Each row is followed by its class number.
[-24  53   0  -4 -26 -30 -11  25 -32   4   3 -34 -19  10 -11 -11  -2 -25
  -1 -43  18  19  15   9 -12  25   7 -35   5  -9 -26 -16 -31  15  12   3
  28  17  -6  19  15 -41] | 12
[-15 -24  -9   9  24   4 -32  -3   5 -38  -7 -28  13   2   8  12 -18  18
  26 -35  -2  -7  17  10  19   1  16 -28 -12 -11 -23  22   6  18  -9  11
  16  30   9  22 -18  -2] | 1
[-31  -7 -23  -6  21   1 -31 -17   7  -2  25 -26  38  10  34   3   4   1
   1 -10  -1  13  30  12  34   4  17 -27   8 -19  21   5  -7  14 -14  -8
  23   1 -14  13 -13  10] | 8
[  1 -18  13  -6  18  11  -2 -18  35  -5   8  42  -5   7  15 -14  18  -4
  11  -5  18 -37  -5 -20  54  -5  40  34  13 -13   0  -8  34 -29  -3   6
  -7 -18  -9  -3 -32  14] | 10
[ 22  47  -8  19  22 -19  -6  56  12 -21   2  -6  -4   8  15  21  19   4
  27 -10 -17  34  -1  15  -6  13   1   0 -23   9 -25  -3  26  31 -34 -18
  -9 -16 -12  -2 -10  -7] | 2
[-13 -12  -6 -30 -43  -4 -18 -10   7  41 -13  -4 -51 -13 -33  26  -4 -11
  -4  23   3 -34  33   4   0  36 -29  18   6  22   3  14 -62  37   6 -17
  13  45 -38  11  35 -15] | 2
[-22  -5  21   0 -16 -13  -3  28  36  34 -48  -8  -7   1 -30  19 -39 -22
  30 -27  27  -5  17  35  12   8  -3  -7  17  -2 -36 -21  -6  -3  -9  12
  17  12 -16  35  61 -23] | 6
[ 18 -32  36 -27  -6  -1 -33  22 -35 -11  -7 -25  -5   6 -30  15 -11   3
   9 -32  21 -10  13 -38  -1  12  25   6  -7 -10 -56 -18 -29  22 -14  21
 -21  61 -10   8  12 -52] | 12
[-13 -14  -6 -22  11 -10  23 -10 -36 -10 -10  -1  -5  13   4  -7 -10  18
   4  38 -14 -14  16 -14  10  11 -40  13  13  -7   1   8 -26 -15   0 -28
  -1   9  -2  16 -11 -12] | 0
[  4 -38  19 -10  30   3  -4 -32   3  13 -34  20  -8  -8  -4  18   7   1
  36   0   7 -37   7 -29  22  -2 -11 -30  24  -9 -14 -12 -41  -7   4 -37
  29  23 -35 -22  24   8] | 5
[ -9  12 -17 -47 -24  -2   0   4   5  20  18 -30 -13 -28 -16  22 -29  26
 -17 -28  31 -10  19 -13 -11  21 -26 -22   0   5   0  21 -67  15  23  -3
  -4 -11 -28  -8  51 -29] | 1
[-14   4 -30  20 -12   1  14   3   7 -14 -14  13 -12   8   7 -25 -23   5
   0  42  -7 -17  30  -3 -20  27  10   0  14   0  11  27 -41  43   2 -21
   9 -38 -19  41  49 -21] | 5
[ -1  25 -25 -15 -12   2  10  22 -34   1  56  -2   1   2  26  -4  -1   4
   6 -18 -11  11  38  13 -23 -19  -9 -24 -15  24  18   2  -2  20 -12 -10
  -4   1 -27  -4 -12  14] | 9
[ -1  50  13  24 -35 -11  22  -2 -38 -33   0  15   5  15   1 -18 -21  -9
   4   7 -35   3  31  11   6  -8  -9  -7   3  -1  -9   7 -11   7 -18  -5
  -9  38 -23  38  11 -40] | 5
[-16 -45   6  28  22  -9  18  15 -15  24  27 -30  17   7  45 -28 -31   7
  24  -7 -24   3  19 -12  10 -14   6  50  19  -2  -5  -2  24 -20  33  -4
 -15 -11  17  -3  21   5] | 3
[ 12  -3  17  30  29  -1   1 -31  -9 -10   0  32   4 -18   4 -33  14  -8
  66  14 -16 -14  42 -31  63 -15   1  14  30 -11 -12  30  52 -70  -6 -23
   4   1   6 -51  -9   3] | 1
[ 10  -3   1  21   6 -30  32   1 -24   3  15  27   7  17  12  -6   3 -23
 -12  17 -19  15   2  -1 -14 -13  -7  10  11  23  24 -19 -13 -15  13   3
 -31 -26 -27 -11   2  -3] | 10
[ 13  26 -11  20  17  -6   2   7   3 -24   5  -7  26  -3  -6  46  14 -11
 -20   6 -23  -9  -3  -5 -22   6  13  37  -4  45   7  17 -24  36  -7   9
   1 -20  11   6 -19  39] | 7
[ -3 -11 -11 -33  32  -3  -2   9   7  -7  23  21  27 -13   2  28  11   8
  13   7  18  26  44   0  22 -24  13  -8  -1  21  -5  19  39 -25   5  -9
 -15 -15 -21  -7 -22  12] | 3
[ -6  12  -6  22  -2   6 -12  34  10   7  10 -37  34   9  18 -16  -5   9
  -8  12 -34  13  19  46 -12 -12 -18  15 -38  47  17  -3  23  12 -23  -4
  -2  17   2  36 -50  15] | 4
[ -3 -10 -16   8  14   7  24  36  13   2 -28  29  16   4  18 -33  15  -1
   2  -8  28   3  10  21  -9   9  34   3  17 -11  14   6  19   1 -45 -23
  -5 -84  30  12  40  -5] | 0
[ 23  29  33  12   3 -26 -10   9  -4 -17 -19  -3 -32 -23 -27  46  25   5
  11   3  -3  -1 -24 -13   2  19  -9  25   7 -18 -24  11 -15 -23  -4 -29
  11  29  17 -36   8 -10] | 1
[ -1  21 -27 -14 -18   6  -3 -18 -19   4  -5 -32 -18   2  -2   5   1 -18
   5 -11   5  -1  23   9  18   7 -13   2 -20 -10 -16  11  -3  17   5  17
  15  10 -19   8   2 -18] | 11
[ 45 -20  11 -19  -4  10  27  28  17 -46   3  46  18   3 -18  38   6  14
 -15  -9   1  26   4  16  22 -11   8   5 -41  10 -13  13   6  35 -37  31
 -35  23  28  25 -21 -18] | 4
[-44   4  -6  -9  20  -3  32   9  -8 -23 -31  44  17   2  23  11  15  13
 -21  18 -24 -17 -15  19   7  22   7  41  16 -13   9  23  27 -20 -20 -27
 -17   8  54  36 -21  -9] | 10
[ 14 -28  17  -5  56 -15  -3 -16   2   0 -17  36 -26  -5   2  13  47 -16
 -15  22 -14  -6  10  -4  -2   8  14   6 -16   0  -8   6  22   9 -28   4
  16   5   5 -12 -30   1] | 8
[ 15  10  14   5  18  -6  14  16  25 -20  10  20  -7  16   0  -5   1   3
  21  -3   5   2  22 -10  37 -18 -10  -3 -16   6  -3   0  -8   5 -36   6
  19  18  -4  11 -27  10] | 9
[ 13 -28  12  16  21   4  24 -12 -27  22 -35   0  13 -11  22 -15  -5  10
   5   3 -16 -34 -23 -14 -10   3  -2   0  19 -18  -8 -32 -32 -14   6 -27
 -12  -9   1 -41   5 -30] | 8
[-14 -26 -16 -22 -13 -22  12 -17 -19  12   6 -13 -48  35 -26 -37  10 -29
  11   4   9 -17  18 -35   7   8 -28  58  -6  26  19   1 -40  24   8   7
  -1  18  -1  13  23  16] | 2
[ 10 -12   2 -12   5 -17   5 -29 -54  14 -32  14 -48   4  -4   8  15 -34
  -9  15  -6 -21  21  -2  24  -8 -11  12   8  11 -13  -7  -3   3  -1   5
 -12  33 -31 -13  -3 -21] | 8
[ -3  -6 -16 -25  11   9   5  -8   2  -8  19  -4  31  -3  14  16 -15   4
 -24  21  -1  11   7   8   8   8  38  24 -15  -9  13 -12  -1 -23  14  -6
 -33 -38  -8   7  10  -3] | 6
[ 30  27  28  38   4   1   2   5  -9  22 -17   5   3 -14  40  -9  13   6
 -53 -20  -9  28  -8  -8   6  12  36  -5   9 -16  -7  10  11  -6 -15 -18
   5  -4   6 -30  19 -11] | 10
[-10  12  -7  -1  15 -15 -29  20   9  30  32 -23   8  -2  15 -20   8  18
  -5   0  10  35   7 -19  23 -11   7   1   3  25  11 -29  23  -5  13 -18
  -8  -9 -30  12 -17   2] | 3
[ 79 -79   7 -47  29  25  14  -2   6   5 -15  34  -4  26  26 -41  19   2
 -23  -3   0  11  -8 -34 -14 -29   8  83  17  -3 -10   3  60  -2 -19 -10
 -45  -4 -23 -15  23  19] | 7
[  9   8  28  -7  19  -6  26   5  12 -20   1  16  -5  20   6 -19 -17  23
  11  23 -10  -3  -1 -29  14   7  -7  29   7 -16 -27   4  -4 -17   6 -21
   7  16 -11  26 -12  -3] | 5
[ 10  40  10   7  21   6   3  11 -27 -12  41 -13  59  -2  32  48 -16  20
  22 -27   3  30  -5 -17  53   2  46 -15  20 -24 -16 -13   5 -19  13 -29
  -8 -11  -7 -16  -3  22] | 7
[-10 -29   1  10  -2   0  46  -2 -18  27  30  -6   6 -18  23  30 -21  12
  18 -13  19  32  34  -2  31 -24 -21  -7   8  -9   8  35   6  41 -46 -27
 -15  -1 -11  23  42 -12] | 4
[-31  12  -7 -22 -14 -14 -19  13   7 -14 -11 -19   8   6 -37 -20 -16   6
   8   0  31 -30  -7  -9  15   5 -15  11  34  23  -3  10 -36 -13  32  12
  -9 -16  -8  16   5 -28] | 5
[  4 -22   2  -6  -6  17  17 -11  -4  -8 -18 -16 -34   2   3  -7  -6  19
   2   7   9 -22   5  -7 -18 -25 -29  37 -14   5 -22  28  45  10  -7  -2
  -3  40  25  15   2  14] | 4
[-19 -16 -18  42 -24  -4 -10  10 -17   2  -3  -8 -63  32  28 -16  -6 -12
  15  38   9  11  23   8  11  31  -2 -35  11 -51  -5 -14 -27  25  12  -1
   1  11 -29  13   6 -30] | 10
[ -9   5 -11 -14  25 -20   3 -31  -8 -40   6  12  12   8 -21  40   2  -4
  26  41 -19  -5  26 -33  42 -17 -29  31   3  26   9  41  -2   5 -14   1
 -12  11 -25  20  -2  10] | 5
[ 26   9   4   1  11  -5  38 -29  16   6   2   3   9   5   5  -3   2 -36
 -16   3 -10  43  41   6   6 -21  -3  21 -21   0  -8   3   7 -29  -6   2
   5  -7 -13  -9   5   6] | 6
[ -1 -12   2  -7  -2  10  10 -10 -25  11 -16   7 -11  -2  15  -4  12  -5
   1   8 -10 -21   9  16 -16 -27 -10  36  14  13  -4  19  30 -12  -9 -33
   1  31   4 -25 -20  39] | 8
[ 13  42   4  -7   5 -17 -20  -2 -26 -12  17 -26  -7 -11 -12  65  -2   7
 -15  30  -3  18  16 -20  56  -8 -18  40  -7  25 -24  17   5   5  -5  -2
 -19  44 -26   6  -6   5] | 11
[ 11  20 -31   3   0   5  -8   5 -12 -28 -32 -12  11  -3   5  22 -11  18
   3   0 -11 -33  -4  -2   1 -22 -13   4  -1  40   7   1 -17  26 -18 -13
 -10  11 -13   4   2   2] | 9
[ 16  22   7  -6   5 -19 -10  -2 -12 -44 -19  22  -5  14 -15  -4  -1   6
  -5  31   2   2  16 -20  31   1   4  21  10   3   5   5  -6 -33 -12 -21
 -16  24  -7   9  22   4] | 1
[ -3  21  19  16  19  -7  -9  -9  -2 -34   1   8 -24  10   7  23   0  26
  23  60 -17 -32 -22 -33 -23  11 -16  -7   7 -27  -3 -15  -5  -3  -7 -23
  -4   7 -32   7   5  15] | 5
[ 10   2   3 -14  -3  -7   4  19 -39  24  18 -32  30  -4 -22   4  -5  -1
  24  11  14  10  -6 -17   7   2  -5  32  29  18 -11 -20 -28 -40  44 -27
 -28 -19 -26 -32 -25 -22] | 7
[-17  14 -19  26   7 -16 -14  15   6 -22  -1  -6 -17   2  -4  -7 -18   2
  36  29  -8 -32  40   1  17   0  -9   4  17  27 -19   0 -16 -12  38  -4
  24  20  11   1   1 -10] | 9
[  3  12 -19 -12  -9   6  -5 -10  -9 -10 -25  -3  -4  -2 -27 -20  -1  -6
  23 -26  27  -5   2  -1 -23   1  18 -55 -17 -11 -20 -25  -5   1  10   7
   8 -25 -16 -10  13 -28] | 6
[  2 -12 -24  -6  -2   4 -15  -3 -21  23 -27  14  11 -34   6  -5  12  15
 -30   8 -17  -4   0  -6  -1  19  15 -10  17  13  18   3  -5   2  29  -8
 -21 -18  15 -27  40 -41] | 3
[  6 -13   8  -4   3  -9   6  20  36  -1  17  36  -2   3  -8  -8 -21 -19
  27  17 -15 -20  36  30   1   6  16 -13 -25  14  -4 -13  -2  -6  15  24
   3 -24 -20   4   7 -17] | 12
[ 18 -32  24  18  17   4 -38  35  14  15   6  14  -6 -10 -10   1   6   2
  67  -1  43 -25 -13  -6 114  -7  43  32  29   5 -31 -21  19 -20   8 -24
  -4 -13 -17 -31 -34  15] | 11
[-32  18  -7   8  15 -19  10  15  28 -34  -2  16 -10  -3 -16  16  -5   8
  17  46   8   1  10   9  43  14 -17  -6  -6 -14  -1  -1 -20  -4 -14 -14
  -9 -15   9  24 -12 -25] | 6
[ 12  -2  19  -2   7  -5  -5   0 -16 -12  13  33  -1  10  14 -14   9  -3
 -13  11 -27 -10  31  -9  33 -12  12  12  -9  21  14  -3  13   1 -20  10
 -11  24 -23  15 -30  19] | 3
[-23  23  31  23  15  -9  24  11  14   6  -4   0 -11 -22  24 -35  -2  19
  12  -6  13 -25  -1  -5  17  17   7 -18  18 -52 -22 -15  -5 -35   3 -24
  18 -29   9   1 -21 -59] | 3
[ -5  -4  -5  -2  -8  16  30  18  24  16   7  29 -16  -8   1 -15 -10  -6
  27   6  13  -7  29  47  16   3   6 -24 -18 -16  -9  -2  12 -10  16  -4
   3 -28  -5  -3  -7 -33] | 7
[ 10 -21  -6  -4   6   3  25 -26   8   6 -29   9 -39  17   8  24  12 -10
 -15  24 -23  -7  -6 -16   0  22 -22  28 -31 -23   9  20 -13  21 -11  25
   1   7   0  -1   7  -3] | 10
[-26  12 -14  -6  13  11  -3   2   9  -4   3  -7   4 -26  22 -25  -2  27
 -34 -40   8  10  23  22 -18 -16 -10 -45 -15   6  -9  13  39   5 -29   4
 -25  13  13  23  -5 -36] | 1
[ -9  30   5  20   4 -13 -18 -16 -17  -2  -3  -5   8  -6  -7 -22  16   4
 -11  28  -1   6 -10 -14 -12   4  -4 -37  14   1  26  -8 -18 -11  -5 -18
  -1 -22 -26  -6   4 -19] | 5
[-39 -15  -3   0  35 -18   6  10   8  13  10   2   3 -21   7 -18  -6  32
 -14  17  -8 -23   0 -15  15  11   8  56   6  40  11  24  19  13  -7 -31
 -23 -17  34  25  14 -11] | 2
[  0  -1  15 -16 -12  23  16  13  -7  15   7  28 -12 -11  39 -39  -2  31
 -27  -1 -21 -12  -3  17  12  -7  15  26 -10 -11  -1  -3  55 -27   8 -22
 -20  23  17   3 -28  -4] | 3
[  3  -3   6 -23  11  -7 -14  -8  -9   8  12 -28  -1  -9 -12   1  18  -6
   7 -32  10  -7  -7 -26 -70   4  -5 -31 -11 -11 -23 -40 -16   9  -2   6
   0   1 -27 -11  -1 -41] | 12
[ 16 -37  56 -24 -29 -37 -27  54  -9  14   1  29 -47   8 -64 -45  12 -18
  29  12  56 -13   3  19  18 -15  28  33  11  17  -7 -17  17 -46  17   1
 -12  -6 -31 -12  -3 -30] | 3
[ 25   3   0  -9 -18  -5  27  14 -13 -15 -17  -2  -9 -13 -15  28  -2  -9
  11  -8   4  -4  41  28 -17 -17 -17  11 -24  18 -27  19  -5  21 -18 -14
  -2  20  -8  12  21 -40] | 4
[  6  -8 -11 -17  -7 -15   9  -7  30 -12   1   2 -12   0  -2  25  -5  18
 -24  20 -11   9   9 -12  -6   4 -36   9  -8  -1  19  26 -38  53 -20  -4
  13   9 -31  39  12 -10] | 3
[-25 -31 -19 -24   0 -11  -1  16   9  -6  -8  37 -68  16 -23  -7   7  -6
  11  17  19  -6  17  10   1  28  -9   1   0   3 -11  -3  -5   5  26  10
  -1  32  21  28  -1   9] | 1
[ 25   5 -19 -20  14   9  17  11   7 -11   7  23  18   4   1 -18  10   6
  -2 -11   4  10  42  -8   0   9  18 -17 -28  10  -5   3 -12  31 -38  -1
   4 -47 -20  23  -8 -27] | 0
[ -8   5   9  25 -25   4  -6  21 -22  26   9 -16 -40  -7  27  -6  15 -35
  13 -10 -28   8  30  38  18  10 -20   6  -6 -26  -8   3  15   6 -28   5
  -8  19  -1 -26  -1 -11] | 6
[-19  -6 -13  -1  20   0   4 -10  -5   8 -15  14 -19   2   4 -18   6  -8
 -10  22   6 -28  16   8  -4   6  10 -17  -8   7   4 -12   2   5  -1  16
  -6 -21  -4   4 -17 -12] | 8
[  6  -5  30  -2  -7  -2 -14  11  20   1  34  17 -36  14  10 -33  15 -21
  10  -5  13  -4  43   4  48  -8   1  25  12  -4 -20  -5  25 -34   0  10
 -14  40  -3 -23 -18  15] | 2
[-14 -26 -19 -16  24  -8  14  12 -10   9 -10 -18  -5   2  12   9  -3  -1
  10  -5  10  -1  23   7  24  -7  -3  43   7  18 -14  43  -4  17   5 -25
  15  -4  14  -8  -7  19] | 8
[ 19 -14   7  13   8  -8  19 -34  -3 -14 -18  13 -12  14  -7  24   4 -25
  36  13 -10  11  -4 -23 -21   1  10  13   0 -40 -20  -7  18   1 -10  -1
  10  13  -3   4  28  -9] | 12
[  8 -12   5  19 -30   1 -15  30  24  10   5 -33  27   4   5   8 -16   6
 -10   9 -17  39  -5  42 -54  -3  -1   6 -15  -6  18   6  -6  22 -23 -20
   5  10  -3   8  29  -2] | 12
[ 16   0   5  -4  28 -10  -3  18  13   2 -16 -11   7   2  -8 -26  14 -11
  -1  -4  36  34  -1  -9  36 -24  -8  10   8  12  -9  -2  25 -27 -29   3
 -32 -45 -20 -19 -23  -9] | 6
[-47  -2  -6  59  -6   4  29  -7  -9  27   0 -22  20 -22  23  -2 -28  32
  -9  14  -2   5 -12   1  -3  17  -5 -21  31 -10   4  -9 -20  32  -4 -33
   1   7  32  57   0 -37] | 4
[ 18 -19  27  -1  16   0 -12 -11   4  13  37  10  -8 -17   8   6  20   1
 -10   6 -13  15  14   5  18 -18 -12  -1 -23  -7  -5  -7  37  -8 -18  16
 -13  31  -7 -19  -9  -4] | 11
[-46  11  -3  -6  22 -17  -7  15 -10 -15  67 -28  19   5  -5  -6  -3  28
   9   8  -3  21   3 -24 -25   3 -13  15  -8  10  15   0  19 -18  -6   5
 -29   5  19  30 -32  15] | 1
[ 35   7   1   7  -7  -6  24 -35 -12 -14 -26  24  -1   4 -11  -9  17  -4
  -2  20  -2 -10 -10 -22  22 -43 -31  34  13  41  18   2   8 -10 -11 -35
  -2  23  -9  -5  -8  37] | 4
[-38   0 -36 -19  -7  -4 -21  12  30  22  29 -49  16  20 -10 -46 -18   3
   7   8  22  -1  18  -4  13  17 -18  12  16  20  26  -6 -45 -20  43  19
  23 -24  -3  19 -26  -8] | 9
[ 12   4  10 -12  19 -17 -20  18  22  -2   4 -14   1  -4  -4  68  35 -12
   4  -6  -9  11  14  11 -24  22  -2  18  -5  -9 -15  -3 -15  14 -28 -14
  34   6   0   4   9  12] | 0
[ 24   5   3  41   1 -20 -16  -7 -18 -59 -29   4   5  21 -45 -16  -4 -35
  51  19   1  -5  20 -14  26 -25  36  31  -8  18 -21   1  31  -9 -16  30
 -16 -18  -7   3  11 -14] | 6
[-20 -18   5   1  36 -18  -6 -16  -7   6   0 -28 -17  14 -15  -6  11  -3
  30   8  38 -11  -5 -41   3  -4  -6  -1  13  -8 -11  -9 -15 -18  23   4
  21 -10  10 -32 -14  26] | 8
[ 34  19   5 -36 -18 -21  26  -2 -55 -30  13  58  -8  18 -23  30  11 -13
 -32 -14   7  24 -16  -8  27 -26   7  18  -4  31  20   5   0   7   4  12
 -23  27  13 -13  43  65] | 11
[ 26  -8  14 -11   7   6   3  41  11  -6  11  42  -3  10   2 -22  -2  16
  32  10   9  18  55  16   3  -8  -3 -53 -24   5 -20 -10  31   8 -32 -10
   3  15 -29  18  -2 -10] | 4
[ 22   2   8  -9  -7 -11  27 -12  -6 -20  15  47 -14  24 -19 -25   0 -27
  13  -5  20 -11  15  -4  22  -1  36  -1  -4   5  -2 -20  13 -14  25  36
   3 -23  -4  20   0   1] | 4
[-20   4   1  14   6   1   2  -2 -10   4  -6  19 -11 -31  19  -8  20  34
 -35  48 -44 -13 -23  24 -16   3 -41  -1   2  -1  37  15  22   5 -15 -41
 -18  19  32  -8   1 -15] | 7
[  1 -24  -3  10  25  13  -7 -42 -25  13  12   3 -42  -3  54 -14  25   5
 -23  21  -8 -17   9 -32  -2   4   2   5  24 -25  -2 -18  39 -14  27 -14
  -3  30  23 -19  20  30] | 4
